Here is a tiny trained network, its code and every weight. The questions are about switching its units off for an input and a class, where a switched-off unit gives its printed mean instead of its output.

import numpy as np


def w(rows, s, z=0):
    codes = np.array(rows[::2]) - 128.0
    scale = np.full(codes.shape[1], s)
    scale[-1] = z or s
    return codes * scale


def f(y):
    return y / 2 * (1 + np.tanh(0.7978845608 * (y + 0.044715 * y**3)))


def log_softmax(a):
    a = a - a.max(-1, keepdims=True)
    return a - np.log(np.exp(a).sum(-1, keepdims=True))


def net(x, mask):
    res = np.array(x, float).reshape(1, 6) / 4 @ E
    y = f(res @ A[0][:, :-1].T + A[0][:, -1])
    res = res + np.where(mask, y, B[0][:, -1]) @ B[0][:, :-1]
    return log_softmax(res[-1] @ U[:, :-1].T + U[:, -1])


A, B = {}, {}
E = w([
[84,203,138,130,91,121,60,150,193,152,135,158],'x0',
[81,69,179,87,88,105,106,127,128,101,118,160],'x1',
[139,118,255,26,96,64,168,225,251,66,92,164],'x2',
[137,152,148,202,120,181,154,86,105,58,79,132],'x3',
[64,152,123,91,109,146,144,140,72,86,192,132],'x4',
[101,206,118,90,143,75,74,47,70,122,174,179],'x5',
],0.0099)
A[0] = w([
[205,23,143,178,107,140,160,175,99,113,74,161,162],'neuron 1',
[202,105,160,147,204,151,113,48,170,246,41,116,184],'neuron 2',
[132,141,76,105,116,84,110,151,78,228,254,94,251],'neuron 3',
[91,138,99,187,150,170,62,155,112,167,172,174,11],'neuron 4',
[201,117,250,79,188,111,224,96,138,70,106,60,66],'neuron 5',
[155,89,90,161,82,153,187,33,68,127,137,4,69],'neuron 6',
],0.0065,0.0027)
B[0] = w([
[107,194,135,92,155,171,54,54,120,163,121,116,226],'neuron 1',
[108,117,248,101,83,99,51,123,176,121,87,166,228],'neuron 2',
[74,202,48,108,171,91,147,117,40,184,71,150,242],'neuron 3',
[137,127,129,164,145,183,98,69,56,157,122,69,177],'neuron 4',
[71,164,130,123,145,144,73,87,63,171,125,68,242],'neuron 5',
[99,103,137,138,45,53,105,156,191,93,138,141,254],'neuron 6',
],0.011,0.0083)
U = w([
[196,111,80,199,135,162,162,151,137,64,141,75,6],'0',
[132,198,13,96,213,170,73,101,1,202,58,96,93],'1',
[137,146,175,97,48,66,60,140,212,119,80,189,251],'2',
],0.0067,0.0025)

Each question gives the input, the list of numbers given to net, and the class t.
The units are the neurons (one row each of A and B). Each row of codes is followed by its name. A weight is (code - 128) times the scale printed after its matrix; where a second scale follows, it is the last column's (A, B and U).
mask holds one flag per neuron, in row order. A switched-off neuron (its flag False) gives its mean, the last column of its row in B, instead of its output. The means were averaged over made-up inputs and are rounded, as every weight is.
A unit's drop is (log p(t) with every unit on - log p(t) with that unit switched off) / (log p(t) with every unit on - log p(t) with every unit switched off).
The circuit of an input: a set's keep is (log p(t) with only the set's units on - log p(t) with every unit switched off) / (log p(t) with every unit on - log p(t) with every unit switched off). Starting from all 6 units, units are removed one at a time, each time the one whose removal leaves the highest keep (on an exact tie, the one counted first), for as long as the keep stays at least 0.8.
units of the circuit, in order: the units of the circuit, biggest drop first
top k neurons: the k neurons with the biggest drops, biggest first
drop when u is switched off: that unit's drop, to one decimal
input [-7,0,5,3,-4,-7], class 1: units of the circuit, in order	(neuron 5)
input [-1,0,2,4,6,-6], class 1: top 3 neurons	(neuron 2; neuron 6; neuron 1)
input [-8,2,-7,-7,-8,2], class 2: top 2 neurons	(neuron 2; neuron 6)
input [-5,-5,5,1,-4,0], class 1: top 3 neurons	(neuron 5; neuron 6; neuron 1)
input [0,3,1,-6,-2,2], class 1: top 2 neurons	(neuron 6; neuron 2)
input [2,-1,6,8,1,-3], class 1: top 4 neurons	(neuron 5; neuron 6; neuron 2; neuron 1)
input [5,0,-1,7,2,-5], class 0: top 4 neurons	(neuron 2; neuron 3; neuron 5; neuron 6)
input [-2,-1,-8,8,6,-8], class 2: top 2 neurons	(neuron 6; neuron 1)
input [-1,5,3,6,-4,-8], class 1: drop when neuron 6 is switched off	0.3
input [1,-4,1,4,-8,6], class 2: drop when neuron 6 is switched off	0.0
input [3,-5,-4,3,5,-8], class 0: drop when neuron 3 is switched off	0.2
input [7,8,-1,0,3,8], class 1: drop when neuron 2 is switched off	0.1
